Here is a tiny trained network, its code and every weight. The questions are about switching its units off for an input and a class, where a switched-off unit gives its printed mean instead of its output.

import numpy as np


def w(rows, s, z=0):
    codes = np.array(rows[::2]) - 128.0
    scale = np.full(codes.shape[1], s)
    scale[-1] = z or s
    return codes * scale


def norm(h):
    return h / np.sqrt((h * h).mean(-1, keepdims=True) + 1e-5)


def f(y):
    return y / 2 * (1 + np.tanh(0.7978845608 * (y + 0.044715 * y**3)))


def log_softmax(a):
    a = a - a.max(-1, keepdims=True)
    return a - np.log(np.exp(a).sum(-1, keepdims=True))


def net(x, mask):
    res = np.array(x, float).reshape(1, 6) / 4 @ E
    u = 0
    for l in range(3):
        y = f(norm(res) @ A[l][:, :-1].T + A[l][:, -1])
        res = res + np.where(mask[u : u + 10], y, B[l][:, -1]) @ B[l][:, :-1]
        u += 10
    return log_softmax(norm(res)[-1] @ U[:, :-1].T + U[:, -1])


A, B = {}, {}
E = w([
[185,215,2,104],'x0',
[140,155,144,245],'x1',
[182,168,149,170],'x2',
[58,149,128,187],'x3',
[122,233,177,91],'x4',
[218,99,86,197],'x5',
],0.0056)
A[0] = w([
[93,124,91,132,78],'L0N0',
[143,110,74,138,114],'L0N1',
[96,82,88,102,69],'L0N2',
[111,128,114,83,59],'L0N3',
[47,26,26,62,116],'L0N4',
[109,72,125,50,116],'L0N5',
[229,81,177,47,7],'L0N6',
[207,83,137,104,64],'L0N7',
[105,145,254,81,220],'L0N8',
[159,205,59,191,194],'L0N9',
],0.0089,0.0017)
B[0] = w([
[255,118,108,76,130],'L0N0',
[86,100,113,183,150],'L0N1',
[146,110,91,198,148],'L0N2',
[96,97,167,159,133],'L0N3',
[138,134,126,100,253],'L0N4',
[87,143,126,86,183],'L0N5',
[208,135,145,98,164],'L0N6',
[161,53,82,110,150],'L0N7',
[112,134,164,88,235],'L0N8',
[68,68,140,91,255],'L0N9',
],0.0084,0.0041)
A[1] = w([
[108,74,62,197,246],'L1N0',
[138,170,96,62,213],'L1N1',
[232,81,191,96,147],'L1N2',
[151,39,53,179,194],'L1N3',
[93,104,24,207,135],'L1N4',
[171,99,123,67,93],'L1N5',
[23,210,56,24,232],'L1N6',
[156,141,202,225,142],'L1N7',
[154,116,155,216,2],'L1N8',
[151,71,2,93,78],'L1N9',
],0.0084,0.0014)
B[1] = w([
[255,134,234,116,191],'L1N0',
[90,79,96,238,171],'L1N1',
[185,192,25,97,163],'L1N2',
[217,159,140,123,206],'L1N3',
[172,120,173,124,186],'L1N4',
[29,103,170,95,152],'L1N5',
[116,90,52,191,254],'L1N6',
[55,151,159,132,160],'L1N7',
[97,77,158,121,143],'L1N8',
[91,226,146,144,201],'L1N9',
],0.0072,0.0068)
A[2] = w([
[73,134,127,167,146],'L2N0',
[125,165,170,81,111],'L2N1',
[150,149,121,99,35],'L2N2',
[131,19,131,147,168],'L2N3',
[133,96,136,78,250],'L2N4',
[188,80,157,192,181],'L2N5',
[174,99,72,123,85],'L2N6',
[159,181,98,103,109],'L2N7',
[246,141,110,52,84],'L2N8',
[194,118,163,173,239],'L2N9',
],0.012,0.0021)
B[2] = w([
[179,81,109,189,180],'L2N0',
[108,156,97,205,149],'L2N1',
[147,145,183,107,127],'L2N2',
[200,155,146,111,175],'L2N3',
[202,233,60,43,165],'L2N4',
[86,255,124,93,223],'L2N5',
[167,140,110,182,164],'L2N6',
[114,159,138,188,157],'L2N7',
[196,188,106,157,253],'L2N8',
[88,194,120,136,235],'L2N9',
],0.0068,0.006)
U = w([
[67,93,33,187,198],'0',
[140,3,186,69,94],'1',
[210,176,105,138,146],'2',
[80,160,198,148,153],'3',
[111,79,101,31,99],'4',
[60,114,194,203,97],'5',
[168,201,117,158,193],'6',
[156,54,151,131,1],'7',
],0.015,0.0065)

Each question gives the input, the list of numbers given to net, and the class t.
The units are the neurons (one row each of A and B). Each row of codes is followed by its name. A weight is (code - 128) times the scale printed after its matrix; where a second scale follows, it is the last column's (A, B and U).
mask holds one flag per neuron, layer by layer. A switched-off neuron (its flag False) gives its mean, the last column of its row in B, instead of its output. The means were averaged over made-up inputs and are rounded, as every weight is.
A unit's drop is (log p(t) with every unit on - log p(t) with that unit switched off) / (log p(t) with every unit on - log p(t) with every unit switched off).
The circuit of an input: a set's keep is (log p(t) with only the set's units on - log p(t) with every unit switched off) / (log p(t) with every unit on - log p(t) with every unit switched off). Starting from the 12 units with the biggest drops (on a tie, the unit counted first), units are removed one at a time, each time the one whose removal leaves the highest keep (on an exact tie, the one counted first), for as long as the keep stays at least 0.8.
units of the circuit, in order: the units of the circuit, biggest drop first
unit that matters most: the unit with the biggest drop
k most important neurons: the k neurons with the biggest drops, biggest first
k most important neurons of layer l: the k neurons of layer l with the biggest drops, biggest first
drop of u: that unit's drop, to one decimal
input [1,3,-3,-3,-8,-7], class 6: unit that matters most -> L0N2
input [-4,-5,-7,8,-3,-3], class 1: units of the circuit, in order -> L2N5, L1N9
input [1,5,3,2,4,-5], class 0: 2 most important neurons -> L1N0, L1N6
input [1,8,0,7,-2,-4], class 5: 3 most important neurons of layer 1 -> L1N7, L1N3, L1N2
input [-3,1,-6,0,-3,-8], class 4: units of the circuit, in order -> L1N9, L2N4
input [5,-6,-3,-4,6,-3], class 0: 2 most important neurons -> L1N6, L1N1
input [7,-7,-7,-5,2,1], class 0: units of the circuit, in order -> L1N1, L1N6, L1N0
input [2,0,-2,8,-8,3], class 2: 2 most important neurons -> L1N0, L1N3
input [-4,-2,0,4,1,5], class 5: 2 most important neurons of layer 0 -> L0N9, L0N7
input [-2,-6,8,-3,-5,-7], class 4: 4 most important neurons -> L0N5, L1N5, L1N3, L1N0
input [-7,-1,-5,5,-6,-8], class 1: 3 most important neurons of layer 2 -> L2N5, L2N9, L2N3
input [-5,0,-3,-8,0,-5], class 4: 2 most important neurons of layer 1 -> L1N0, L1N3
input [-7,1,-7,1,0,3], class 1: 2 most important neurons of layer 1 -> L1N3, L1N0
input [6,0,8,-4,7,-3], class 0: most important neuron of layer 0 -> L0N9
input [7,-6,5,4,6,7], class 0: drop of L0N9 -> 0.2
input [-5,7,1,1,8,-1], class 5: drop of L1N3 -> 0.1
input [-6,-3,2,4,-8,-4], class 1: drop of L0N1 -> 0.0
input [-5,2,-4,6,-2,-2], class 1: 2 most important neurons of layer 1 -> L1N9, L1N3
input [-4,7,-2,3,-6,5], class 3: 2 most important neurons of layer 2 -> L2N8, L2N5
input [-8,-3,8,-8,-6,0], class 2: units of the circuit, in order -> L1N2
